Below is a small trained network, with its code and all its weights. Each question gives an input and a class and asks what happens when units are switched off, that is, made to give their printed mean instead of their output.

import numpy as np


def w(rows, s, z=0):
    codes = np.array(rows[::2]) - 128.0
    scale = np.full(codes.shape[1], s)
    scale[-1] = z or s
    return codes * scale


def f(y):
    return np.maximum(y, 0)


def log_softmax(a):
    a = a - a.max(-1, keepdims=True)
    return a - np.log(np.exp(a).sum(-1, keepdims=True))


def net(x, mask):
    res = np.array(x, float).reshape(1, 3) / 4 @ E
    y = f(res @ A[0][:, :-1].T + A[0][:, -1])
    res = res + np.where(mask, y, B[0][:, -1]) @ B[0][:, :-1]
    return log_softmax(res[-1] @ U[:, :-1].T + U[:, -1])


A, B = {}, {}
E = w([
[61,159,132,117,207,251,128,64,104,143],'x0',
[149,219,59,189,71,144,161,86,92,175],'x1',
[192,146,146,90,162,115,137,127,28,204],'x2',
],0.019)
A[0] = w([
[88,123,184,58,182,169,48,150,128,152,138],'N0',
[146,44,182,123,123,74,125,195,129,119,254],'N1',
[184,162,152,153,112,136,172,109,51,166,16],'N2',
[9,126,114,119,179,144,143,91,134,83,138],'N3',
[88,147,131,159,160,144,149,57,70,173,46],'N4',
[160,144,108,144,45,98,123,152,160,187,189],'N5',
[118,169,88,201,86,139,156,71,125,105,90],'N6',
],0.013,0.0052)
B[0] = w([
[121,105,33,30,153,73,79,75,154,136,241],'N0',
[139,131,215,166,169,219,134,116,115,79,255],'N1',
[81,72,183,181,193,134,147,85,143,152,215],'N2',
[78,213,139,94,104,125,90,158,163,108,233],'N3',
[108,74,141,109,97,174,187,57,173,87,211],'N4',
[117,94,108,251,150,53,146,135,28,109,220],'N5',
[153,168,92,124,58,174,167,161,81,114,205],'N6',
],0.014,0.024)
U = w([
[79,63,238,160,100,162,148,124,195,37,254],'0',
[77,155,137,109,123,101,35,174,173,124,41],'1',
[225,121,244,96,216,172,146,136,63,146,122],'2',
[147,84,92,56,184,61,125,104,123,151,97],'3',
[188,163,94,167,86,78,135,187,90,76,188],'4',
[126,196,123,96,73,206,176,150,104,144,113],'5',
[137,92,167,159,170,49,165,130,79,223,33],'6',
],0.011,0.0042)

Each question gives the input, the list of numbers given to net, and the class t.
The units are the neurons (one row each of A and B). Each row of codes is followed by its name. A weight is (code - 128) times the scale printed after its matrix; where a second scale follows, it is the last column's (A, B and U).
mask holds one flag per neuron, in row order. A switched-off neuron (its flag False) gives its mean, the last column of its row in B, instead of its output. The means were averaged over made-up inputs and are rounded, as every weight is.
A unit's drop is (log p(t) with every unit on - log p(t) with that unit switched off) / (log p(t) with every unit on - log p(t) with every unit switched off).
The circuit of an input: a set's keep is (log p(t) with only the set's units on - log p(t) with every unit switched off) / (log p(t) with every unit on - log p(t) with every unit switched off). Starting from all 7 units, units are removed one at a time, each time the one whose removal leaves the highest keep (on an exact tie, the one counted first), for as long as the keep stays at least 0.8.
circuit, biggest first: the units of the circuit, biggest drop first
most important unit: the unit with the biggest drop
k most important neurons: the k neurons with the biggest drops, biggest first
drop when u is switched off: that unit's drop, to one decimal
input [-4,-7,2], class 2: 2 most important neurons : (N1, N4)
input [-4,-7,6], class 2: most important unit : N1
input [-3,1,1], class 6: circuit, biggest first : (N4, N3)
input [0,1,-7], class 4: circuit, biggest first : (N1, N2)
input [1,-2,4], class 3: 2 most important neurons : (N1, N0)
input [1,-4,-2], class 1: circuit, biggest first : (N4, N2)
input [1,-1,2], class 3: 2 most important neurons : (N1, N3)
input [1,2,5], class 0: 2 most important neurons : (N4, N0)
input [1,3,0], class 5: circuit, biggest first : (N1, N6)
input [1,7,3], class 0: 3 most important neurons : (N4, N2, N0)
input [-2,7,-1], class 4: 2 most important neurons : (N6, N5)
input [1,7,-3], class 5: 3 most important neurons : (N6, N4, N0)
input [-4,6,1], class 6: 2 most important neurons : (N2, N3)
input [-1,-2,4], class 2: circuit, biggest first : (N4)
input [5,-1,8], class 3: 2 most important neurons : (N0, N1)
input [0,1,8], class 6: 3 most important neurons : (N1, N3, N2)
input [6,8,1], class 0: 3 most important neurons : (N4, N2, N0)
input [2,-8,2], class 3: drop when N3 is switched off : 0.0
input [5,1,6], class 0: drop when N4 is switched off : 2.0
input [-3,7,7], class 6: most important neuron : (N2)
input [-7,-1,5], class 2: drop when N4 is switched off : 0.1
